Each row comes from the steps of one walk. Every step used is in the known rows, and no mark comes twice. Write the walk behind each row, first mark first.
Each row is shifted at random along 8 fixed directions that mean nothing.
Known rows:
z-m-w-e-n-k: [ 366  586 -230   50 -282  -80 -116  127   31  343 -193  116 -305 -163
  377  320 -405  384 -124 -349  -25  -56  257 -612 -155 -448 -518  590
  315  -35  -78   11 -113 -637  518   35 -437  -51  -66  204  152   71
  296 -299]
k-n-m-z-e-l-v-w: [ 119  371 -170   18  -93  148  292  -36  137  182 -134  -68 -123  -42
  406  205  -53  240  -55 -368  426 -208  378 -164  202 -341  -93   -4
  232  -49 -229  469 -262 -310    3  378  170  108  309  294  518 -441
  515   33]
l-m-v-w-e-n: [ 364  296 -118  -45 -186  -92    6  -49 -232  -39   96  -90  -95  153
  429  138 -256   48  233   81   40 -131  377 -223 -276    3   64  176
  211   21   -5 -183   97  -97  367   93  -96   42  -56  -68  251  -22
  115 -110]
v-m-w-n-k-l-e-z: [  15  -60  391   19 -124 -280  155   82  237  117  -48 -134  -34  -51
  374   98  -54  387 -152 -165  141 -177  187 -307  -85 -280 -260  108
  136  152 -209    2 -179 -292  230  -12 -119   86  125  256   16 -173
  188 -206]
k-n-m-w: [  52  460  -85  101 -490  300  283 -386 -244   68  344 -302  -58   17
  146   57 -239   -5  334 -284  396 -430  266 -231 -104  213   33  136
  269   40  -98 -255  -76 -317  340   63 -118  198  -18  126  223   67
 -103 -341]
m-w-z-e: [ 367    8  276  174  -28 -147  169  173   -3 -182 -102  233  151   72
  197 -140  -12 -164  -24  -27  -20 -392  486 -120 -109 -185 -207  217
  327  -64  -58  201 -157 -321  187   91  -72  -58  301  182  168   66
  183 -179]
l-v-m-z-e: [ 386  493  -38 -112   24   46  -35 -172  108  177   58 -140  -82   37
  330  169  245  476   25  -98   89   47  487 -175  202 -226  270    6
  357  -49  -43  489 -180 -115  129  591  -55  -20 -183   94  399 -564
  153  162]
k-e-n-m-v-z: [ -36  450 -126 -214 -277   15  391  -16  -10   45   75 -183   10  311
  210   52   40  -33  401 -293  342 -284  176   33 -390 -249    4 -128
  -10 -219  -69  -29 -206  201  186 -258  199  293  354  148  234 -219
  131  -48]
k-e-z-m-w: [ 336   71  -88 -212 -194 -120   41  244  -17  -19   55  154   52   34
  296  325  227  251  -12   10  378 -148  327 -379 -145 -356 -301 -150
  -58   -9  -68  195   19 -365  133   76  165   87  262  256  171 -270
    8  -29]
n-e-k-l-v: [-387  -15  168 -291 -158 -126  133 -486  238  117   31 -254 -266  -48
 -167  -26   76  542  145   43  289 -208  136 -157  290  -29   66  -91
   46   83  -37  -37 -399 -128   55   99  109  299  308  117  188 -306
  246  -11]
v-m-z-e-n-k: [ 208 -228  179 -141  119   85  139 -160 -149  107 -136  155 -165 -228
 -129 -243 -268  529   57 -241  406 -183  531 -447  163  184  126   99
  343  280  -97 -320 -403 -346 -354  406   65 -163  259 -104 -119 -228
  347  -43]
m-v-z-e: [ 413  112  250  -34  188 -111  198 -131  173  190 -107   14 -213 -136
  477  -23  -34  450   92 -108  -66  158  231 -216   54 -141   23  120
  255  110   43  338 -305 -135  219  213 -114   75  144  -41   23 -419
  215   23]
e-n-m-w-z: [ -34  256  -60   43 -301  -12  233   98  141  181  -88  129    4  142
  291  -16  -98  -97  251 -227  241 -267  226 -115 -175 -438 -241  146
  166 -259 -213  181 -341 -140  318 -166   48  183  304  346  138 -163
  225 -229]
w-n-e-k-m-v-z: [ -79  186 -156 -149 -149   91  219  209  169  214  -39  -13  -40  242
  -60   69 -129  435   16 -241  400 -401  415 -125   22 -371  209  -31
  219  -66  -86  120 -375   15 -213  394  -22 -150   57  211  240 -367
  457  -91]
l-v-m-w-n-e-z: [ 187    4  -87  -42 -192  -85  227  131   22   14   39   20  -49   60
  352  152  -28  -29  123  189  222 -287  196 -298 -184  -37 -158  -38
 -166  -60 -250  478 -248 -167   -1  -70  174  193  439  287  210 -485
  521 -104]
w-m-z-e-n-k-l-v: [ 316  217  -88 -479 -177   47   26 -448  -43 -323   23 -223 -106   40
  189    9  -22  364  243 -122  263  127   83 -102 -275   54  -84  111
  200   19  117  116    9 -182  574  107   -5  193  152  148  147 -115
   98   18]
v-m-w-n-e-k-l: [  37  210 -231 -251 -430  245  329 -105  102  205  -69  -70 -231  -12
  101   55 -347  476  158  -58  409  -34  126 -359  -86  -74   61   50
  167  131 -100  354 -230 -187  161   58  -97  130  134  211   22 -434
  460 -274]
w-n-k-e: [ 206  148 -352 -468 -473   77   81   73  -41  114   20 -166 -118 -122
   47  225 -298  658  -19   -3  353  -13  179 -540 -326 -122 -112  -10
  203  162  182  -88    7 -390  226  413 -331  -48   46   75 -143 -196
  220 -405]
n-k-e-z-m-v-w: [ 125  494   68 -519 -230 -204   97  112    6   48   17  -77   45  181
  485  284  306  327  132 -115  261   43   86 -299 -170 -388 -271  -86
   48 -155  -99  190 -196 -342  395  -66 -118  159  192  321   86 -332
  -87  -36]
e-l-z-m-w-n-k: [ 313  360 -274    7 -220 -139  -27   97   12 -169  -98 -174   93  332
  180  184   45   -6   72   21  116 -192  277 -212 -236 -201 -124  202
  164 -143 -171  142   57 -182  151   -6  183  -90 -111  438  425   -2
  157  -85]
z-m-w-n-k-e-l: [  10  296 -181   41 -466  -11  322 -433    5   69  -24 -268 -218  198
   18   52 -215  129  356   23  391 -242   12 -478 -183   -5 -129  209
  160   11 -176  -45  -76 -270  161 -250   92   55   10  198   97 -104
  271 -437]
n-k-l-e: [ 190  -24  -26 -519 -242  124   79 -380 -164 -312  155 -423   62 -138
 -153   97   68  540  107   38  389   66  343 -163 -179  351  208 -257
  277  337  268 -129  189 -253  203  476  -71  102   11   56  -37 -117
 -215 -114]
w-m-z-e-n-k-l: [ 269  332 -250 -506 -342 -101   73  106  165 -344 -249  -93   61  359
   90  132   62  351  221 -104  262    3  150  -66 -604 -465  -51   48
  214 -226  162  142    6  254  439  -20   29   82  149  239  167  -71
  232  -19]
v-z-e-k-n: [ 203  283  -41 -349 -131  -33  174   22  121  -92 -341  -98 -108  -18
  238   75 -184  231  165 -183  248  -27  271 -185 -318 -177  -18   47
   79   68   81  -34   19   18  188  115   69  233  443 -131   18 -281
  229   19]
k-l-m-v: [ 243   -4  208  323  249   10  295 -400 -191   53  385 -126 -327 -280
  201 -118 -169  116  261 -141  249 -371  364  -65  369  484   87    2
  221  331 -138 -153 -256 -387  -87  227  109  165   92   50  321  -78
  161   13]
n-k-l-z: [ 160  123 -375 -286 -120   38  177   74  149  -30   -2 -216 -131  -83
   18  191   87  423   26  -60  377  -91  290 -124  -85  -37   66 -256
  137  126   21  222  -74   -3  -99  421  130   45  224  292  357 -430
  289   44]
w-n-m-v-z-e-l: [ 241  454  -61 -379 -146   61  205 -107  225  -52 -238 -216  146  305
  345  134   53  348  113  -70   72  159  126  -15 -235 -350   98  126
  258 -169   49  639 -221  -64  466   90  -25  180  -42  371   87 -291
   85  -25]
k-l-e-z-m-w-n: [ 290  130  173  257  -95    0  318 -335 -102  -11  181 -306 -165 -117
  273  154  -91 -188  161 -202  234 -341  284 -255  -18  232 -190  200
   92  214 -278  207   84 -583  239  -67   64  137   55  262  189  -34
  103 -237]
n-e-l-v: [-287   66 -292  193 -223 -195  205 -336  333  354 -125 -222 -416   25
  -99  117  -45  337  193  217  276 -347  257 -373  278 -174   87    5
   57  -36 -150   84 -405  118 -306  183  344  159  107  145  405 -433
  681  -80]
v-m-z-e: [ 512   -4  159 -165  144   45   86  215  -95 -142  -79  164  162    0
  100  -38  149  342  -35  -33  230 -162  652 -121  -17  -31  248 -116
  316   89   31  221 -194 -137 -201  470   83 -136  165   47  139 -274
  162  187]
m-w-e-l-v-z: [ 593  201 -216 -149 -116  -54  -38  -42   67 -303 -114  -91   76   49
  673  199   -5  132  -80  270  -89  273  106  -60 -352  -80 -261  144
   57   20  124  569  218 -131  693  -35   63  266  224  197  350 -153
   64  181]
z-e-l-v-m-w-n-k: [ 155  231   55  -75 -169 -345   37  -23  370   56 -305  -53  -74  200
  411  146  -46  479    7  158  -35  111   50 -307 -147 -518 -119  264
  132 -107  -94  379 -201    1  294  -15  -31  105   30  198  212 -378
  507 -125]
z-e-k-n-m: [ -83  296 -167 -560 -268   38  275  161  227 -178 -346   33   99  116
  -98  220   68  248  265 -223  527 -215  273  -47 -329 -462   76 -232
    2 -176   90  247 -175   55  -15  125  185  274  602  136   25 -400
  309  -64]
l-m-v-z: [ 455  618 -155  -68    4  -13  123 -216  -82  -99  174 -326  -56  235
  566  111  154  -24  495   51   27   81  237   72 -226  115  239 -100
  162  -85  -13  266   28  198  336   79  144  288  -74   66  340 -407
 -115  135]
n-k-e-l-z: [ -12  303 -462 -379 -402 -176  115 -145  217 -165 -145 -386  -31  192
  134  254  234  320  161  131  344  -56   85 -250 -298 -215  -82 -179
   42  -66   46  -54   80  114  172   11  325  243  227  192  236 -235
   21  -46]
l-v-m-w-e-z: [ 200  120 -104  -89 -171 -173 -115  105  356  260  -24   95  -86   40
  507  340  142  493 -153  211   87   58  254 -352    2 -538  -84    6
   60  -75  -74  534 -145  -49  306  303  -53   45  -11  214  311 -638
  262   69]
k-e-l-v-w-n-m-z: [-101  287    9  -29 -355   35  232 -197   26  162  127 -334   43  263
  316   56    3  219    8 -101  320 -292  219 -129   49 -225  -38   38
  224  -81 -237   88 -208 -258  255   94   53   76  -20  335  393 -102
  189 -125]
e-z-m-w-n-k-l-v: [ 186 -187 -272 -437 -252   63   69 -342   75  -83  200 -205 -115  158
    1  235   81  549  212  291  541  177   34 -366 -103   23   75 -266
  -59  115  -35  479   24 -109  115  314  141    1    6  354  221 -706
  266  -88]
w-n-k-m-v-z: [ 161 -111  247  -95   63   49  199 -234  113  318  128 -125 -254 -169
  382  -69 -274  780   61 -163  286   55   77 -312   95   65   68   79
  291  291  -37  -63 -410 -303  137  349 -276  -72  -18   21 -109 -421
  174 -147]

Which walk is each row?
[  98  282 -113  -43 -162    4  367   16   33  323   92 -116 -247  177
  210   84  -29  153  233 -185  376 -253  244 -335  -68 -197   81 -157
  170  -49 -272  263 -239 -168 -208  164   32 -276  106  214  303 -670
  507 -280]	l-z-m-v-w-n-k-e
[ -58  359  276 -468 -180 -280   25  315  149   65  -25   36   86  339
  421  322  433  214   74  -96  231 -267  213 -226 -121 -623 -177 -197
  -66 -372 -165  288 -402 -193  214 -148   60  118  447  353  235 -489
   16   15]	k-n-e-z-m-v-w
[ 286  381  -25  234    0 -101   69  109  255  188 -280  -27  -72  212
  376  122 -128  176 -115  -96  -41 -186  465 -188   49 -498  -18  297
  347  -44 -235  419 -112 -157   73  260  131  -45 -104  269  410 -334
  382 -146]	v-z-e-l-m-w-n
[ -51  -38  284 -135 -247 -113   89  113  -75 -126    4    8  252  232
  262  -95 -103   88   81 -226  376 -250  486  -65 -204 -285  -28 -181
  280  -58   23 -458   -1  -81  244  235  -41  -44   87   48   40   56
  -52 -112]	l-e-k-n-m-v-w-z
[ 247  227 -312  -29 -215  242  249  -51 -153   98   37  -61  -93   -6
  285  112 -248   25  116 -167  330 -199  381 -156 -152   14  -19   54
  178  -11 -145  286 -122 -205  145  218    3   34  243  183  373 -241
  466  -30]	l-v-w-e-n-m-z
[ 123  563  109 -291 -271 -227   40  -50   46  205  -81 -314 -150  112
  642  367  100   87  112  110  -28  -54   83 -355 -164 -192 -300  204
  -74 -159 -282  435 -216 -469  520 -173 -134  318  143  366  183 -356
  182  -99]	l-v-w-n-e-z-m
[  11  257  304 -210 -126 -111  229 -275   66 -179   60 -332  134  415
  241    0  168  100  264  -83  157 -279  254   69  -78 -112  364  126
  240  -36 -148  -21  -59   11  258   94  -12   -7  -27   25  235 -143
  -34  -93]	l-z-e-k-m-v-w-n
[ 344  325  -28 -352 -205   55    9  -48   75 -126   91  -81    6  -38
  390  204   33  520 -136   52  110  137  130 -118 -209 -109 -125   -8
  201   63  101  507  -30 -261  563  174 -298  132  138  288  328 -358
  110   28]	n-k-l-v-m-w-e
[  29 -106 -339   48 -319  122  244 -242  113  272   92  -68 -420 -175
    9   85 -480  514   16  -40  355 -135  145 -467  167  -43 -122  105
  100  226  -84  229 -168 -310   43  302  -77   33  126  160  241 -327
  734 -322]	m-w-n-e-k-l-v
[ 175  156  198  -39  -89 -112  106 -138  -18  183  -68 -113 -252 -155
  432  -11 -307  176 -136 -142   50 -118  401 -223   88  -94 -250  338
  265  184 -136  -39  -83 -467  440  260 -215  122  130  105  326  -47
  343  -58]	k-l-v-w-z-e-n
[ 241  338 -226  -80 -249  108  229 -205  119  390 -258 -207 -296 -248
  547  269 -441  524  -62  -35  173  210  196 -420   79 -156 -127  324
  244  210 -120  472 -156 -525  354  406 -204  202 -137  243  132 -331
  568 -191]	z-e-l-v-w-n-m
[ 420  145 -266 -156   18 -217   -6   24   20  -59  -50   -5 -145  -97
  412  251   95  476  -50  -91  295   73  202 -395  -24 -169 -368  -98
   67   76   17  -30  -17 -396  114  135  224   53  145  230  244 -139
   87  117]	n-k-e-l-z-m-v
[ 171  266  103   23  -48    8   16 -252 -155   -5   20  -62 -104  158
   31  -72 -147  -64  119 -129   99 -287  376 -178 -146   74  -91  248
  166  -36 -172  -20 -111 -246  132  -39   29  -86  171  146  395 -178
  244  -48]	l-v-z-m-w-e-n-k
